Below is a small trained network, with its code and all its weights. Each question gives an input and a class and asks what happens when units are switched off, that is, made to give their printed mean instead of their output.

import numpy as np


def w(rows, s, z=0):
    codes = np.array(rows[::2]) - 128.0
    scale = np.full(codes.shape[1], s)
    scale[-1] = z or s
    return codes * scale


def norm(h):
    return h / np.sqrt((h * h).mean(-1, keepdims=True) + 1e-5)


def f(y):
    return y / 2 * (1 + np.tanh(0.7978845608 * (y + 0.044715 * y**3)))


def log_softmax(a):
    a = a - a.max(-1, keepdims=True)
    return a - np.log(np.exp(a).sum(-1, keepdims=True))


def net(x, mask):
    res = np.array(x, float).reshape(1, 7) / 4 @ E
    u = 0
    for l in range(4):
        y = f(norm(res) @ A[l][:, :-1].T + A[l][:, -1])
        res = res + np.where(mask[u : u + 9], y, B[l][:, -1]) @ B[l][:, :-1]
        u += 9
    return log_softmax(norm(res)[-1] @ U[:, :-1].T + U[:, -1])


A, B = {}, {}
E = w([
[123,129,124,115,150,130,130,116,136,122],'x0',
[79,64,25,92,125,53,126,115,67,99],'x1',
[132,175,133,191,88,70,93,34,201,68],'x2',
[193,180,84,221,226,94,130,179,107,75],'x3',
[241,154,103,118,107,115,184,3,73,241],'x4',
[164,128,98,106,166,109,41,150,217,228],'x5',
[241,96,11,43,65,202,130,160,207,34],'x6',
],0.0067)
A[0] = w([
[177,112,97,102,73,175,171,145,162,80,4],'L0N1',
[167,78,174,84,157,193,162,195,25,122,73],'L0N2',
[72,157,119,148,124,211,52,146,89,39,63],'L0N3',
[205,174,115,128,113,168,142,44,50,124,61],'L0N4',
[164,180,255,161,99,249,233,115,110,45,110],'L0N5',
[96,161,189,39,69,131,141,120,115,116,8],'L0N6',
[162,122,193,174,74,110,81,51,119,19,26],'L0N7',
[73,102,64,112,111,93,163,94,34,62,79],'L0N8',
[225,192,136,178,192,92,145,178,70,65,25],'L0N9',
],0.0087,0.004)
B[0] = w([
[149,163,156,103,148,162,109,101,70,56,192],'L0N1',
[88,246,90,119,119,143,178,125,174,163,205],'L0N2',
[192,83,171,106,128,82,226,132,134,148,188],'L0N3',
[179,90,181,105,114,91,213,148,150,148,217],'L0N4',
[115,85,74,94,117,45,36,145,106,155,254],'L0N5',
[100,85,152,161,88,173,131,107,126,129,148],'L0N6',
[89,210,86,131,112,149,171,134,158,151,180],'L0N7',
[130,96,91,110,119,82,57,144,114,154,216],'L0N8',
[107,40,84,208,154,200,124,111,142,106,218],'L0N9',
],0.014,0.0051)
A[1] = w([
[80,119,143,111,117,103,107,194,154,83,93],'L1N1',
[67,133,139,189,136,130,115,118,59,171,106],'L1N2',
[191,144,183,115,178,157,7,162,199,199,49],'L1N3',
[191,176,157,115,121,161,99,119,87,53,4],'L1N4',
[105,179,231,139,162,94,138,120,53,121,83],'L1N5',
[45,64,194,123,2,228,124,64,131,144,49],'L1N6',
[78,170,205,175,137,97,115,99,78,122,79],'L1N7',
[77,129,215,146,125,119,164,205,164,56,44],'L1N8',
[115,172,118,175,87,65,140,53,185,70,46],'L1N9',
],0.011,0.0028)
B[1] = w([
[151,88,181,113,116,107,171,109,113,195,201],'L1N1',
[129,123,127,86,106,199,110,105,95,69,228],'L1N2',
[94,121,77,126,89,57,111,149,55,121,254],'L1N3',
[109,116,151,115,140,178,111,95,90,72,162],'L1N4',
[132,135,161,112,118,181,116,127,80,69,179],'L1N5',
[178,114,11,163,198,142,121,48,233,145,242],'L1N6',
[122,145,164,113,133,176,89,126,79,60,193],'L1N7',
[127,54,180,116,115,113,208,141,133,154,177],'L1N8',
[77,181,108,106,119,156,172,199,116,161,189],'L1N9',
],0.013,0.0055)
A[2] = w([
[100,144,143,95,151,68,82,160,199,95,7],'L2N1',
[68,254,109,119,124,167,170,182,198,157,92],'L2N2',
[99,121,75,102,79,9,73,142,86,102,72],'L2N3',
[171,107,185,150,89,103,102,163,173,154,92],'L2N4',
[121,168,169,166,100,99,131,74,147,136,103],'L2N5',
[216,156,136,63,64,208,122,168,154,3,84],'L2N6',
[121,116,142,28,46,114,103,122,106,148,109],'L2N7',
[161,153,171,107,167,134,187,136,62,55,12],'L2N8',
[188,120,231,126,115,82,210,84,113,185,45],'L2N9',
],0.0093,0.0021)
B[2] = w([
[162,72,154,113,137,132,141,129,94,161,126],'L2N1',
[69,180,116,124,52,150,165,199,196,167,170],'L2N2',
[160,139,154,127,87,77,26,173,179,168,253],'L2N3',
[40,58,98,90,189,71,189,125,74,63,135],'L2N4',
[132,164,89,127,95,120,180,148,111,130,121],'L2N5',
[75,142,255,91,78,175,81,123,78,13,212],'L2N6',
[172,146,82,211,249,160,96,200,148,66,218],'L2N7',
[130,99,49,120,106,175,105,36,170,141,167],'L2N8',
[212,85,183,126,81,97,221,150,119,111,181],'L2N9',
],0.0088,0.007)
A[3] = w([
[128,132,132,253,199,145,150,177,103,89,78],'L3N1',
[155,116,145,193,150,125,118,184,149,81,80],'L3N2',
[139,126,83,117,74,42,60,128,77,129,241],'L3N3',
[91,155,205,165,163,166,99,69,89,125,67],'L3N4',
[116,147,140,91,129,86,126,70,177,143,62],'L3N5',
[101,125,169,142,128,103,157,164,210,86,123],'L3N6',
[201,178,159,136,109,93,187,87,88,145,71],'L3N7',
[68,203,113,75,175,177,170,177,110,177,6],'L3N8',
[145,150,106,197,201,119,148,130,157,90,76],'L3N9',
],0.014,0.0016)
B[3] = w([
[172,146,70,108,161,167,126,44,206,150,156],'L3N1',
[129,133,117,104,129,129,144,17,121,188,161],'L3N2',
[92,175,172,168,210,134,109,171,118,150,253],'L3N3',
[195,148,158,69,99,141,117,186,141,34,178],'L3N4',
[120,136,88,209,170,170,164,140,82,102,143],'L3N5',
[167,128,139,118,91,102,144,92,53,184,155],'L3N6',
[72,18,174,101,104,93,160,134,121,117,159],'L3N7',
[103,192,156,146,9,101,141,88,143,134,168],'L3N8',
[58,77,62,152,101,153,106,116,176,109,138],'L3N9',
],0.014,0.011)
U = w([
[164,152,168,51,126,221,79,95,75,1,236],'0',
[151,103,22,144,164,182,132,22,196,145,178],'1',
[166,35,183,83,115,60,213,134,97,156,67],'2',
[124,184,127,141,168,91,71,183,117,162,205],'3',
[95,243,123,98,12,135,161,136,147,164,23],'4',
[131,146,133,116,190,88,43,151,114,160,4],'5',
],0.0096,0.0014)

Each question gives the input, the list of numbers given to net, and the class t.
The units are the neurons (one row each of A and B). Each row of codes is followed by its name. A weight is (code - 128) times the scale printed after its matrix; where a second scale follows, it is the last column's (A, B and U).
mask holds one flag per neuron, layer by layer. A switched-off neuron (its flag False) gives its mean, the last column of its row in B, instead of its output. The means were averaged over made-up inputs and are rounded, as every weight is.
A unit's drop is (log p(t) with every unit on - log p(t) with that unit switched off) / (log p(t) with every unit on - log p(t) with every unit switched off).
The circuit of an input: a set's keep is (log p(t) with only the set's units on - log p(t) with every unit switched off) / (log p(t) with every unit on - log p(t) with every unit switched off). Starting from the 12 units with the biggest drops (on a tie, the unit counted first), units are removed one at a time, each time the one whose removal leaves the highest keep (on an exact tie, the one counted first), for as long as the keep stays at least 0.8.
circuit, biggest first: the units of the circuit, biggest drop first
top k neurons: the k neurons with the biggest drops, biggest first
top k neurons in layer l: the k neurons of layer l with the biggest drops, biggest first
input [-5,8,-6,-4,-8,3,2], class 2: circuit, biggest first : [L1N1]
input [3,7,-3,6,7,-8,-8], class 0: top 4 neurons in layer 1 : [L1N2; L1N3; L1N5; L1N7]
input [-1,-3,5,-6,7,-4,-5], class 2: top 3 neurons in layer 0 : [L0N4; L0N9; L0N5]
input [2,-4,-7,7,-7,-1,-2], class 1: top 3 neurons : [L0N9; L3N1; L0N4]
input [-4,-5,-1,-2,5,7,6], class 3: circuit, biggest first : [L1N3; L3N3]
input [-2,4,2,7,8,-2,5], class 2: top 4 neurons : [L0N4; L1N6; L2N7; L3N7]
input [-8,2,1,7,6,0,-3], class 1: top 2 neurons : [L0N9; L3N1]
input [4,1,7,-5,-6,-5,0], class 4: top 3 neurons : [L0N7; L1N9; L0N4]
input [-6,0,-8,6,8,0,5], class 2: top 3 neurons in layer 1 : [L1N9; L1N6; L1N2]
input [-3,7,-3,-6,1,8,-8], class 0: circuit, biggest first : [L0N5; L1N2]
input [-6,-2,7,-1,1,5,-2], class 4: top 2 neurons : [L1N9; L0N5]
input [5,8,-4,-3,-8,-5,-4], class 2: top 3 neurons : [L0N3; L0N5; L1N1]
input [-8,6,-7,-4,-5,2,1], class 4: top 2 neurons : [L0N2; L0N5]
input [-7,5,1,-7,-3,-6,1], class 1: circuit, biggest first : [L1N6]
input [1,6,5,4,-5,6,8], class 0: top 4 neurons : [L0N5; L2N6; L0N1; L0N8]
input [5,0,1,-6,7,-8,-1], class 3: top 2 neurons in layer 0 : [L0N5; L0N8]
input [3,-6,1,5,-2,-7,4], class 3: top 2 neurons in layer 0 : [L0N5; L0N7]
input [6,-8,0,8,6,6,-5], class 1: top 2 neurons in layer 0 : [L0N9; L0N5]
input [1,-1,7,-3,-6,-3,3], class 4: top 4 neurons : [L0N7; L1N9; L0N4; L2N2]
input [3,-5,-6,4,-4,-2,-2], class 4: circuit, biggest first : [L0N2]
input [0,6,7,-4,0,-2,5], class 4: top 3 neurons : [L0N7; L1N9; L0N5]
input [-5,7,8,-6,3,4,-4], class 4: top 3 neurons : [L1N9; L0N5; L0N9]
input [-5,3,-7,4,-7,4,6], class 2: circuit, biggest first : [L0N3; L1N1]
input [-3,-7,-4,7,-3,5,-2], class 1: top 3 neurons in layer 0 : [L0N9; L0N5; L0N8]
input [-5,8,7,-5,6,2,0], class 5: top 2 neurons : [L0N8; L0N2]
input [8,3,-7,4,-1,8,-8], class 0: top 2 neurons : [L0N5; L0N8]
